Here is a tiny trained network, its code and every weight. The questions are about switching its units off for an input and a class, where a switched-off unit gives its printed mean instead of its output.

import numpy as np


def w(rows, s, z=0):
    codes = np.array(rows[::2]) - 128.0
    scale = np.full(codes.shape[1], s)
    scale[-1] = z or s
    return codes * scale


def norm(h):
    return h / np.sqrt((h * h).mean(-1, keepdims=True) + 1e-5)


def f(y):
    return y / 2 * (1 + np.tanh(0.7978845608 * (y + 0.044715 * y**3)))


def log_softmax(a):
    a = a - a.max(-1, keepdims=True)
    return a - np.log(np.exp(a).sum(-1, keepdims=True))


def net(x, mask):
    res = np.array(x, float).reshape(1, 3) / 4 @ E
    u = 0
    for l in range(2):
        y = f(norm(res) @ A[l][:, :-1].T + A[l][:, -1])
        res = res + np.where(mask[u : u + 5], y, B[l][:, -1]) @ B[l][:, :-1]
        u += 5
    return log_softmax(norm(res)[-1] @ U[:, :-1].T + U[:, -1])


A, B = {}, {}
E = w([
[197,152,132,112,184,175,131,43],'x0',
[200,197,113,92,154,65,185,181],'x1',
[127,158,206,254,152,132,108,118],'x2',
],0.0085)
A[0] = w([
[64,145,207,119,192,120,118,84,58],'L0N1',
[83,73,107,153,88,255,156,74,3],'L0N2',
[218,86,138,94,187,207,85,63,141],'L0N3',
[48,102,47,189,116,156,94,144,126],'L0N4',
[124,67,76,30,72,220,226,142,88],'L0N5',
],0.0067,0.0028)
B[0] = w([
[162,91,167,128,132,83,124,175,145],'L0N1',
[198,120,103,59,85,141,139,110,207],'L0N2',
[64,212,99,149,128,120,171,158,254],'L0N3',
[158,167,112,95,122,79,131,99,207],'L0N4',
[91,125,255,176,165,109,115,139,248],'L0N5',
],0.012,0.0047)
A[1] = w([
[90,66,148,125,44,255,79,74,159],'L1N1',
[148,198,119,143,89,129,146,187,221],'L1N2',
[24,147,162,153,214,176,149,123,247],'L1N3',
[168,142,170,132,175,104,198,193,118],'L1N4',
[65,64,99,131,75,85,116,200,3],'L1N5',
],0.0068,0.0012)
B[1] = w([
[194,163,212,79,146,173,254,162,200],'L1N1',
[70,111,141,17,81,121,143,77,227],'L1N2',
[91,86,97,148,103,35,1,181,253],'L1N3',
[142,51,139,117,88,193,138,86,244],'L1N4',
[117,212,44,197,210,184,133,84,193],'L1N5',
],0.0091,0.0044)
U = w([
[202,137,160,75,78,164,236,112,175],'0',
[119,100,217,161,186,98,58,151,204],'1',
[60,246,32,138,144,102,104,98,147],'2',
[143,87,84,95,62,39,57,50,98],'3',
[213,85,30,141,186,242,57,185,2],'4',
[221,44,2,164,207,203,89,131,16],'5',
],0.0097,0.0055)

Each question gives the input, the list of numbers given to net, and the class t.
The units are the neurons (one row each of A and B). Each row of codes is followed by its name. A weight is (code - 128) times the scale printed after its matrix; where a second scale follows, it is the last column's (A, B and U).
mask holds one flag per neuron, layer by layer. A switched-off neuron (its flag False) gives its mean, the last column of its row in B, instead of its output. The means were averaged over made-up inputs and are rounded, as every weight is.
A unit's drop is (log p(t) with every unit on - log p(t) with that unit switched off) / (log p(t) with every unit on - log p(t) with every unit switched off).
The circuit of an input: a set's keep is (log p(t) with only the set's units on - log p(t) with every unit switched off) / (log p(t) with every unit on - log p(t) with every unit switched off). Starting from all 10 units, units are removed one at a time, each time the one whose removal leaves the highest keep (on an exact tie, the one counted first), for as long as the keep stays at least 0.8.
circuit, biggest first: the units of the circuit, biggest drop first
top k neurons: the k neurons with the biggest drops, biggest first
k most important neurons of layer l: the k neurons of layer l with the biggest drops, biggest first
input [-5,-7,7], class 0: circuit, biggest first => L1N1; L0N5; L0N3
input [4,5,-6], class 1: 2 most important neurons of layer 0 => L0N5; L0N2
input [5,-6,5], class 0: top 2 neurons => L0N2; L0N5
input [-2,6,5], class 0: 2 most important neurons of layer 1 => L1N3; L1N4
input [6,-6,0], class 0: circuit, biggest first => L1N1
input [2,2,-1], class 3: top 2 neurons => L1N3; L1N5
input [-8,-6,-7], class 2: 2 most important neurons of layer 0 => L0N4; L0N1
input [-4,-8,5], class 0: circuit, biggest first => L1N1; L0N5
input [1,0,1], class 3: 2 most important neurons of layer 1 => L1N3; L1N2
input [0,-3,3], class 3: 2 most important neurons of layer 0 => L0N4; L0N1
input [8,-4,-8], class 1: top 4 neurons => L0N5; L1N3; L0N4; L1N5
input [-8,-5,2], class 2: top 3 neurons => L1N5; L0N4; L0N5
input [-1,5,3], class 0: top 3 neurons => L0N5; L1N3; L0N3
input [3,-2,-4], class 1: circuit, biggest first => L0N5
input [6,-1,2], class 2: top 2 neurons => L0N3; L0N5
input [1,-4,-1], class 0: top 2 neurons => L0N2; L1N3
input [-5,6,-8], class 1: top 3 neurons => L0N5; L0N2; L1N1
input [-6,-5,-4], class 2: 3 most important neurons of layer 1 => L1N5; L1N4; L1N2
input [4,3,-6], class 1: circuit, biggest first => L0N5; L0N2
input [-6,2,0], class 2: circuit, biggest first => L1N5
input [-5,-4,3], class 2: circuit, biggest first => L0N5; L1N5
input [1,-6,5], class 0: circuit, biggest first => L0N5; L1N1
input [-7,-7,-7], class 0: top 4 neurons => L1N1; L0N3; L1N3; L0N2
input [-4,-2,-4], class 1: top 3 neurons => L0N5; L0N3; L1N2
input [5,4,-7], class 1: top 3 neurons => L0N5; L0N2; L1N3
input [-8,1,5], class 2: top 2 neurons => L0N5; L1N5
